Below are the code and all the weights of a small trained network. Each question names an input and a target symbol and asks about switching units off, where a switched-off unit gives its printed mean instead of its output.

import numpy as np


def w(rows, s, z=0):
    codes = np.array(rows[::2]) - 128.0
    scale = np.full(codes.shape[1], s)
    scale[-1] = z or s
    return codes * scale


def f(y):
    return np.maximum(y, 0)


def softmax(a):
    e = np.exp(a - a.max(-1, keepdims=True))
    return e / e.sum(-1, keepdims=True)


def log_softmax(a):
    a = a - a.max(-1, keepdims=True)
    return a - np.log(np.exp(a).sum(-1, keepdims=True))


def net(x, mask):
    ids = ['ΓΛΞΣΨΩβδεζηθμπτ'.index(c) for c in x.split()]
    T = len(ids)
    res = E[ids] + P[:T]
    q, k, v = (res @ M[0].T for M in (Q, K, V))
    z = softmax(np.where(np.tri(T) > 0, q @ k.T / 2**0.5, -1e9)) @ v
    res = res + np.where(mask[0], z, O[0][:, -1]) @ O[0][:, :-1]
    y = f(res @ A[0][:, :-1].T + A[0][:, -1])
    res = res + np.where(mask[1:17], y, B[0][:, -1]) @ B[0][:, :-1]
    return log_softmax(res[-1] @ U[:, :-1].T + U[:, -1])


Q, K, V, O, A, B = {}, {}, {}, {}, {}, {}
E = w([
[138,98,133,134,114],'Γ',
[49,139,79,124,92],'Λ',
[97,167,75,51,59],'Ξ',
[112,69,181,208,97],'Σ',
[103,175,170,98,112],'Ψ',
[142,166,173,82,97],'Ω',
[145,40,110,131,81],'β',
[147,128,117,124,93],'δ',
[5,194,143,134,151],'ε',
[112,143,76,140,121],'ζ',
[86,169,149,124,119],'η',
[180,100,99,108,114],'θ',
[154,116,103,33,178],'μ',
[31,216,169,193,114],'π',
[186,119,87,141,124],'τ',
],0.022)
P = w([
[83,66,75,97,157],'0',
[100,60,145,129,146],'1',
[193,196,150,126,25],'2',
[102,50,190,150,142],'3',
[221,175,80,123,126],'4',
[85,149,110,40,115],'5',
[172,172,175,135,60],'6',
[128,75,255,37,42],'7',
],0.0094)
Q[0] = w([
[81,117,91,185,253],'head 0',
[102,108,235,135,125],'head 0',
],0.0066)
K[0] = w([
[77,47,197,53,52],'head 0',
[155,128,3,141,176],'head 0',
],0.0056)
V[0] = w([
[29,3,247,94,27],'head 0',
[15,247,178,232,105],'head 0',
],0.0064)
O[0] = w([
[109,145,228,82,83,253],'head 0',
[122,127,196,175,252,143],'head 0',
],0.013,0.0064)
A[0] = w([
[130,130,168,75,117,192],'neuron 0',
[149,96,130,170,134,47],'neuron 1',
[105,72,90,136,133,230],'neuron 2',
[171,79,129,116,129,108],'neuron 3',
[132,181,116,139,108,222],'neuron 4',
[114,136,194,19,143,93],'neuron 5',
[116,105,144,108,245,254],'neuron 6',
[212,111,86,177,140,132],'neuron 7',
[83,110,106,181,93,192],'neuron 8',
[128,86,95,232,80,108],'neuron 9',
[126,163,130,102,149,83],'neuron 10',
[90,166,103,189,91,206],'neuron 11',
[189,138,142,142,113,175],'neuron 12',
[113,55,140,112,142,202],'neuron 13',
[199,145,106,85,86,171],'neuron 14',
[136,126,161,130,137,213],'neuron 15',
],0.012,0.0031)
B[0] = w([
[148,103,145,200,130,229],'neuron 0',
[128,147,73,72,87,140],'neuron 1',
[131,188,160,200,232,156],'neuron 2',
[133,181,112,147,64,164],'neuron 3',
[253,80,74,154,187,159],'neuron 4',
[92,81,122,142,87,249],'neuron 5',
[146,176,98,139,93,194],'neuron 6',
[117,233,199,78,137,138],'neuron 7',
[195,140,140,33,139,172],'neuron 8',
[105,128,56,70,171,166],'neuron 9',
[115,84,17,214,124,146],'neuron 10',
[202,81,123,123,155,162],'neuron 11',
[124,106,26,63,133,157],'neuron 12',
[133,171,149,191,135,193],'neuron 13',
[98,89,131,76,171,201],'neuron 14',
[189,151,113,202,102,184],'neuron 15',
],0.0071,0.013)
U = w([
[79,96,188,95,130,33],'Γ',
[77,129,193,110,138,53],'Λ',
[78,69,134,127,143,18],'Ξ',
[75,61,215,144,110,23],'Σ',
[80,116,142,168,91,109],'Ψ',
[96,98,195,104,128,67],'Ω',
[111,143,161,106,2,93],'β',
[151,85,152,114,127,253],'δ',
[95,91,142,190,149,101],'ε',
[142,85,118,135,209,242],'ζ',
[113,176,162,139,80,248],'η',
[141,137,139,82,115,31],'θ',
[111,48,108,99,163,148],'μ',
[193,162,156,195,132,149],'π',
[153,196,166,44,162,154],'τ',
],0.0098,0.0038)

Each question gives the input, a string of symbols that net reads in full, and the target symbol t.
The units are the heads (2 rows each of Q, K, V and O) and the neurons (one row each of A and B). Each row of codes is followed by its name. A weight is (code - 128) times the scale printed after its matrix; where a second scale follows, it is the last column's (O, A, B and U).
mask holds one flag per unit, heads first, then neurons. A switched-off unit (its flag False) gives its mean, the last column of its rows in O or B, instead of its output. The means were averaged over made-up inputs and are rounded, as every weight is.
A unit's drop is (log p(t) with every unit on - log p(t) with that unit switched off) / (log p(t) with every unit on - log p(t) with every unit switched off).
The circuit of an input: a set's keep is (log p(t) with only the set's units on - log p(t) with every unit switched off) / (log p(t) with every unit on - log p(t) with every unit switched off). Starting from the 12 units with the biggest drops (on a tie, the unit counted first), units are removed one at a time, each time the one whose removal leaves the highest keep (on an exact tie, the one counted first), for as long as the keep stays at least 0.8.
circuit, biggest first: the units of the circuit, biggest drop first
most important unit: the unit with the biggest drop
k most important neurons: the k neurons with the biggest drops, biggest first
drop of u: that unit's drop, to one decimal
input Σ Σ β η τ Ω Σ, target τ: 2 most important neurons : neuron 7; neuron 8
input β β β ζ, target β: circuit, biggest first : head 0
input π β Ψ, target π: circuit, biggest first : head 0; neuron 15
input π Σ π Σ, target π: circuit, biggest first : head 0; neuron 6; neuron 15
input π μ π Σ π τ, target π: circuit, biggest first : head 0; neuron 6
input Λ π η, target π: circuit, biggest first : head 0; neuron 15
input Σ η Γ η, target Σ: circuit, biggest first : head 0; neuron 5
input Γ δ β π Ψ ζ π, target π: 4 most important neurons : neuron 4; neuron 11; neuron 14; neuron 5
input π θ β β π β Σ δ, target π: circuit, biggest first : head 0; neuron 6
input δ β ε π Ξ, target π: circuit, biggest first : head 0; neuron 6
input β β π, target π: 2 most important neurons : neuron 4; neuron 11
input Σ π β μ τ, target τ: circuit, biggest first : neuron 7; neuron 0
input δ δ ζ π μ, target π: circuit, biggest first : head 0; neuron 6; neuron 14
input β π β δ μ Ξ Σ Σ, target μ: circuit, biggest first : head 0; neuron 9
input η Σ π π Ω Σ, target π: circuit, biggest first : head 0; neuron 15; neuron 6
input Σ β β Ψ, target Σ: most important unit : neuron 0
input Σ η β Ω, target Σ: 3 most important neurons : neuron 5; neuron 0; neuron 6
input Ξ Σ β Σ τ β δ, target τ: 2 most important neurons : neuron 7; neuron 5
input δ ζ π δ Λ, target π: 3 most important neurons : neuron 6; neuron 14; neuron 5
input θ β β β Γ, target β: most important neuron : neuron 2
input β β Σ Σ β, target β: drop of neuron 3 : 0.1
input β β Ω Ψ, target β: drop of head 0 : 0.8
input Ψ μ β δ μ, target μ: drop of head 0 : 0.4
